Below is a small trained network, with its code and all its weights. Each question gives an input and a target symbol and asks what happens when units are switched off, that is, made to give their printed mean instead of their output.

import numpy as np


def w(rows, s, z=0):
    codes = np.array(rows[::2]) - 128.0
    scale = np.full(codes.shape[1], s)
    scale[-1] = z or s
    return codes * scale


def f(y):
    return y / 2 * (1 + np.tanh(0.7978845608 * (y + 0.044715 * y**3)))


def softmax(a):
    e = np.exp(a - a.max(-1, keepdims=True))
    return e / e.sum(-1, keepdims=True)


def log_softmax(a):
    a = a - a.max(-1, keepdims=True)
    return a - np.log(np.exp(a).sum(-1, keepdims=True))


def net(x, mask):
    ids = ['ΓΛΠαβδεζθω'.index(c) for c in x.split()]
    T = len(ids)
    res = E[ids] + P[:T]
    u = 0
    for l in range(2):
        q, k, v = (res @ M[l].T for M in (Q, K, V))
        z = softmax(np.where(np.tri(T) > 0, q @ k.T / 3**0.5, -1e9)) @ v
        res = res + np.where(mask[u], z, O[l][:, -1]) @ O[l][:, :-1]
        u += 1
        y = f(res @ A[l][:, :-1].T + A[l][:, -1])
        res = res + np.where(mask[u : u + 8], y, B[l][:, -1]) @ B[l][:, :-1]
        u += 8
    return log_softmax(res[-1] @ U[:, :-1].T + U[:, -1])


Q, K, V, O, A, B = {}, {}, {}, {}, {}, {}
E = w([
[113,85,214,138,61,249],'Γ',
[165,203,214,169,146,108],'Λ',
[131,56,141,131,153,71],'Π',
[98,73,209,117,110,109],'α',
[200,81,76,103,207,187],'β',
[130,48,138,136,147,79],'δ',
[122,75,146,115,116,101],'ε',
[182,185,139,140,24,70],'ζ',
[140,164,124,137,44,137],'θ',
[138,125,140,118,74,111],'ω',
],0.017)
P = w([
[36,156,2,185,38,60],'0',
[131,39,173,136,69,76],'1',
[135,53,160,114,106,105],'2',
[148,82,159,90,118,121],'3',
[160,87,162,89,130,125],'4',
[176,99,159,88,133,138],'5',
[194,116,159,85,132,147],'6',
[208,133,157,77,133,152],'7',
[217,115,154,109,152,142],'8',
[226,146,157,82,134,158],'9',
],0.0072)
Q[0] = w([
[146,84,54,66,160,39],'L0H0',
[60,36,178,66,123,253],'L0H0',
[178,124,193,127,105,56],'L0H0',
],0.0051)
K[0] = w([
[196,107,98,90,126,62],'L0H0',
[38,85,93,144,123,157],'L0H0',
[70,195,141,183,116,1],'L0H0',
],0.0062)
V[0] = w([
[86,156,12,117,175,202],'L0H0',
[188,142,78,2,218,192],'L0H0',
[176,208,207,213,130,183],'L0H0',
],0.0063)
O[0] = w([
[51,92,118,115,158,174,4],'L0H0',
[110,135,45,32,112,183,116],'L0H0',
[195,255,100,139,239,204,82],'L0H0',
],0.0066,0.0028)
A[0] = w([
[249,116,165,211,106,149,169],'L0N0',
[61,128,3,62,238,222,101],'L0N1',
[223,104,87,139,158,132,122],'L0N2',
[180,176,245,66,120,147,123],'L0N3',
[103,161,122,176,2,179,110],'L0N4',
[107,24,177,73,166,147,102],'L0N5',
[187,168,162,137,64,217,254],'L0N6',
[158,226,206,143,188,166,78],'L0N7',
],0.0072,0.0033)
B[0] = w([
[97,77,157,168,74,100,255],'L0N0',
[60,119,31,92,94,74,243],'L0N1',
[88,41,129,107,190,89,198],'L0N2',
[167,117,139,212,92,94,212],'L0N3',
[121,22,157,89,104,109,170],'L0N4',
[245,69,209,130,181,180,223],'L0N5',
[136,11,121,178,92,91,244],'L0N6',
[129,255,100,221,157,102,148],'L0N7',
],0.0069,0.0073)
Q[1] = w([
[120,212,119,178,207,124],'L1H0',
[121,163,112,88,157,179],'L1H0',
[31,177,88,2,91,50],'L1H0',
],0.0049)
K[1] = w([
[151,84,143,7,3,63],'L1H0',
[49,22,159,147,148,120],'L1H0',
[210,62,158,1,164,94],'L1H0',
],0.0053)
V[1] = w([
[113,2,144,121,60,167],'L1H0',
[41,118,99,113,34,45],'L1H0',
[226,143,85,114,26,97],'L1H0',
],0.0071)
O[1] = w([
[124,245,193,48,68,114,251],'L1H0',
[8,86,254,80,81,114,182],'L1H0',
[176,91,189,82,170,181,170],'L1H0',
],0.0078,0.018)
A[1] = w([
[142,90,89,97,154,198,139],'L1N0',
[165,97,227,108,203,95,251],'L1N1',
[130,238,150,98,156,106,129],'L1N2',
[129,205,86,173,77,64,196],'L1N3',
[99,117,58,196,169,179,60],'L1N4',
[184,111,15,126,152,182,143],'L1N5',
[112,131,165,99,143,216,52],'L1N6',
[137,102,2,43,147,122,97],'L1N7',
],0.0093,0.0033)
B[1] = w([
[211,239,100,200,154,73,153],'L1N0',
[156,166,42,90,86,169,250],'L1N1',
[84,53,81,58,141,57,139],'L1N2',
[51,32,121,3,125,156,135],'L1N3',
[196,171,236,3,147,182,132],'L1N4',
[58,46,44,97,131,154,149],'L1N5',
[98,53,97,172,131,26,151],'L1N6',
[202,154,184,145,128,133,183],'L1N7',
],0.0078,0.022)
U = w([
[118,143,121,127,118,112,4],'Γ',
[133,110,207,120,182,90,53],'Λ',
[36,40,91,28,81,140,206],'Π',
[130,129,114,146,109,117,41],'α',
[255,234,157,132,93,139,196],'β',
[115,122,93,138,112,124,124],'δ',
[111,138,67,144,86,144,98],'ε',
[148,92,96,168,108,22,54],'ζ',
[114,118,89,151,106,98,112],'θ',
[114,122,71,154,90,98,115],'ω',
],0.0063,0.0035)

Each question gives the input, a string of symbols that net reads in full, and the target symbol t.
The units are the heads (3 rows each of Q, K, V and O) and the neurons (one row each of A and B). Each row of codes is followed by its name. A weight is (code - 128) times the scale printed after its matrix; where a second scale follows, it is the last column's (O, A, B and U).
mask holds one flag per unit, layer by layer, with each layer's heads first. A switched-off unit (its flag False) gives its mean, the last column of its rows in O or B, instead of its output. The means were averaged over made-up inputs and are rounded, as every weight is.
A unit's drop is (log p(t) with every unit on - log p(t) with that unit switched off) / (log p(t) with every unit on - log p(t) with every unit switched off).
The circuit of an input: a set's keep is (log p(t) with only the set's units on - log p(t) with every unit switched off) / (log p(t) with every unit on - log p(t) with every unit switched off). Starting from the 12 units with the biggest drops (on a tie, the unit counted first), units are removed one at a time, each time the one whose removal leaves the highest keep (on an exact tie, the one counted first), for as long as the keep stays at least 0.8.
units of the circuit, in order: the units of the circuit, biggest drop first
top k neurons: the k neurons with the biggest drops, biggest first
k most important neurons of layer l: the k neurons of layer l with the biggest drops, biggest first
drop when u is switched off: that unit's drop, to one decimal
input β ζ ω α β β Γ θ, target Π: units of the circuit, in order	(L0N5, L1N3)
input ζ ω ω ζ α ζ ε ζ Γ β, target Π: units of the circuit, in order	(L1H0, L1N7)
input α Γ δ ε ε, target β: units of the circuit, in order	(L0N1, L1N5)
input ζ Λ β ζ, target ζ: units of the circuit, in order	(L1H0, L0H0, L0N7)
input δ β β, target β: 2 most important neurons of layer 0	(L0N1, L0N5)
input β δ Γ Γ Π Γ, target β: units of the circuit, in order	(L0H0, L1H0)
input ε α α, target β: 4 most important neurons of layer 1	(L1N1, L1N5, L1N2, L1N3)
input Γ Γ β δ α Γ, target β: units of the circuit, in order	(L1H0, L0N1)
input Π δ θ ε Γ ω β, target Π: top neuron	(L1N7)
input Π β β α Γ Γ α α ω, target Π: top 4 neurons	(L0N5, L1N3, L1N7, L1N0)
input Γ β β β ζ, target Π: top 2 neurons	(L1N3, L0N5)
input β Γ β, target β: 2 most important neurons of layer 0	(L0N0, L0N5)
input α β Γ α α, target β: 2 most important neurons of layer 0	(L0N1, L0N3)
input Γ Γ β Γ ω, target Π: top 2 neurons	(L1N2, L1N3)
input β Π β β β β β β β Γ, target Π: 2 most important neurons of layer 1	(L1N0, L1N7)
input Γ β α β α θ β Λ δ ζ, target ζ: most important neuron of layer 1	(L1N1)
input Π β β β ω θ, target Π: drop when L0H0 is switched off	0.2
input Γ Γ ε β α ζ, target Π: drop when L1N3 is switched off	1.1
